[[123 151 121 135 131 155]
 [116 104 129 144 145 155]
 [140 125 124 110 123 119]
 [146 107 154 141 148 146]
 [149 103 156 116 102 131]
 [103 142 125 105 139 116]
 [113 120 134 141 123 120]]
:
[[149 103 156 116 102 131]
 [146 107 154 141 148 146]
 [113 120 134 141 123 120]
 [116 104 129 144 145 155]
 [103 142 125 105 139 116]
 [140 125 124 110 123 119]
 [123 151 121 135 131 155]]

[[156 145 123 151]
 [124 152 107 153]
 [132 130 148 151]]
:
[[132 130 148 151]
 [156 145 123 151]
 [124 152 107 153]]

[[128 154 135 129 129 108 131 148]
 [133 124 137 120 131 118 141 131]
 [116 126 108 125 122 150 110 118]]
:
[[133 124 137 120 131 118 141 131]
 [128 154 135 129 129 108 131 148]
 [116 126 108 125 122 150 110 118]]

[[111 125 140 144 147 152 128 141 132 141 132 141 129 134 146 124]
 [111 120 132 137 111 120 133 143 141 114 128 113 132 139 119 118]
 [123 124 126 112 131 129 135 117 132 132 130 130 123 127 129 128]
 [102 118 137 143 120 123 136 135 129 121 145 115 127 142 119 123]
 [120 102 138 135 139 138 151 110 116 138 112 140 117 118 138 105]]
:
[[111 125 140 144 147 152 128 141 132 141 132 141 129 134 146 124]
 [120 102 138 135 139 138 151 110 116 138 112 140 117 118 138 105]
 [102 118 137 143 120 123 136 135 129 121 145 115 127 142 119 123]
 [111 120 132 137 111 120 133 143 141 114 128 113 132 139 119 118]
 [123 124 126 112 131 129 135 117 132 132 130 130 123 127 129 128]]

[[120 128 118 130 132 116 135 132 132 116 117 130 122 131 132]
 [107 126 110 141 130 107 139 141 139 112 109 128 117 141 134]
 [107 130 109 143 134 106 142 141 141 113 105 130 118 144 137]
 [128 129 127 127 129 127 129 129 129 127 127 129 128 128 128]
 [116 122 117 135 120 117 129 133 126 119 119 118 119 135 124]]
:
[[128 129 127 127 129 127 129 129 129 127 127 129 128 128 128]
 [120 128 118 130 132 116 135 132 132 116 117 130 122 131 132]
 [116 122 117 135 120 117 129 133 126 119 119 118 119 135 124]
 [107 126 110 141 130 107 139 141 139 112 109 128 117 141 134]
 [107 130 109 143 134 106 142 141 141 113 105 130 118 144 137]]

[[138 109 131 115 148 136 113 113 123 150]
 [136 137 109 147 124 116 140 118 137 131]
 [114 121 153 105 128 142 116 147 118 117]]
:
[[114 121 153 105 128 142 116 147 118 117]
 [138 109 131 115 148 136 113 113 123 150]
 [136 137 109 147 124 116 140 118 137 131]]

[[106 135 120 133 116 135 137 106 120 123 144]
 [138 130 122 114 131 118 111 126 118 133 111]
 [128 130 130 132 126 129 131 121 128 123 136]
 [119 127 131 140 128 121 134 131 127 123 120]]
:
[[119 127 131 140 128 121 134 131 127 123 120]
 [128 130 130 132 126 129 131 121 128 123 136]
 [138 130 122 114 131 118 111 126 118 133 111]
 [106 135 120 133 116 135 137 106 120 123 144]]

[[123 100 146]
 [143 105 115]
 [141 119 130]
 [147 112 143]
 [115 133 138]
 [124 122 133]
 [134 146 116]
 [121 136 142]]
:
[[123 100 146]
 [147 112 143]
 [121 136 142]
 [115 133 138]
 [124 122 133]
 [141 119 130]
 [134 146 116]
 [143 105 115]]

[[152 136 143 120 134 124]
 [136 109 117 146 121 108]
 [128 129 130 130 123 128]]
:
[[152 136 143 120 134 124]
 [128 129 130 130 123 128]
 [136 109 117 146 121 108]]
---
[[125 133 133 127 129]
 [127 128 123 134 131]
 [125 132 141 110 119]
 [140 101 106 124 117]
 [127 129 124 136 134]
 [116 135 136 119 126]
 [124 123 128 114 119]
 [117 131 135 119 123]
 [135 121 121 130 127]]
:
[[129 127 133 133 125]
 [131 134 123 128 127]
 [119 110 141 132 125]
 [117 124 106 101 140]
 [134 136 124 129 127]
 [126 119 136 135 116]
 [119 114 128 123 124]
 [123 119 135 131 117]
 [127 130 121 121 135]]

[[119 156 136 101 119 129 123 156 148 145]
 [152 123 101 100 123 138 118 118 146 146]
 [123 121 125 137 143 128 123 156 128 148]
 [111 156 138 113 130 146  99 125 122 108]
 [126 120 110 135 140 133 121 108 110 133]
 [144 118 106 137 100 130 153 111 117 118]
 [110 112 135 126 122 131 153 131 122 152]]
:
[[145 148 156 123 129 119 101 136 156 119]
 [146 146 118 118 138 123 100 101 123 152]
 [148 128 156 123 128 143 137 125 121 123]
 [108 122 125  99 146 130 113 138 156 111]
 [133 110 108 121 133 140 135 110 120 126]
 [118 117 111 153 130 100 137 106 118 144]
 [152 122 131 153 131 122 126 135 112 110]]

[[127 133 105 133 135 148 122 130 130 131 128 131 104]
 [126 133 117 114 142 132 131 130 128 132 120 112 154]
 [125 127 124 100 104 117 129 128 128 124 127 102 126]
 [127 121 154 129 123 107 129 125 126 125 128 143 125]]
:
[[104 131 128 131 130 130 122 148 135 133 105 133 127]
 [154 112 120 132 128 130 131 132 142 114 117 133 126]
 [126 102 127 124 128 128 129 117 104 100 124 127 125]
 [125 143 128 125 126 125 129 107 123 129 154 121 127]]

[[121 145 141 151 116 130]
 [141 113 134 143 133 128]
 [137 142 134 140 119 127]
 [127 120 123 123 130 137]
 [116 125 130 129 133 138]
 [131 128 128 127 128 127]
 [130 131 124 129 133 130]
 [118 134 136 130 123 121]]
:
[[130 116 151 141 145 121]
 [128 133 143 134 113 141]
 [127 119 140 134 142 137]
 [137 130 123 123 120 127]
 [138 133 129 130 125 116]
 [127 128 127 128 128 131]
 [130 133 129 124 131 130]
 [121 123 130 136 134 118]]

[[126 128]
 [136 138]
 [125 122]
 [138 120]
 [120 117]
 [122 115]
 [125 111]
 [110 104]]
:
[[128 126]
 [138 136]
 [122 125]
 [120 138]
 [117 120]
 [115 122]
 [111 125]
 [104 110]]

[[144 137 120 114 137 133 124 149 147]
 [109 125 129 144 130 138 126 124 146]
 [124 114 124 139 129 117 130 121 103]
 [134 140 137 115 111 121 135 107 115]]
:
[[147 149 124 133 137 114 120 137 144]
 [146 124 126 138 130 144 129 125 109]
 [103 121 130 117 129 139 124 114 124]
 [115 107 135 121 111 115 137 140 134]]

[[127 117 119]
 [115 153 129]
 [130 118 127]
 [124 130 140]
 [134 117 132]
 [131 129 117]
 [118 138 135]
 [141 150 150]
 [127 124 133]
 [124 121 127]]
:
[[119 117 127]
 [129 153 115]
 [127 118 130]
 [140 130 124]
 [132 117 134]
 [117 129 131]
 [135 138 118]
 [150 150 141]
 [133 124 127]
 [127 121 124]]
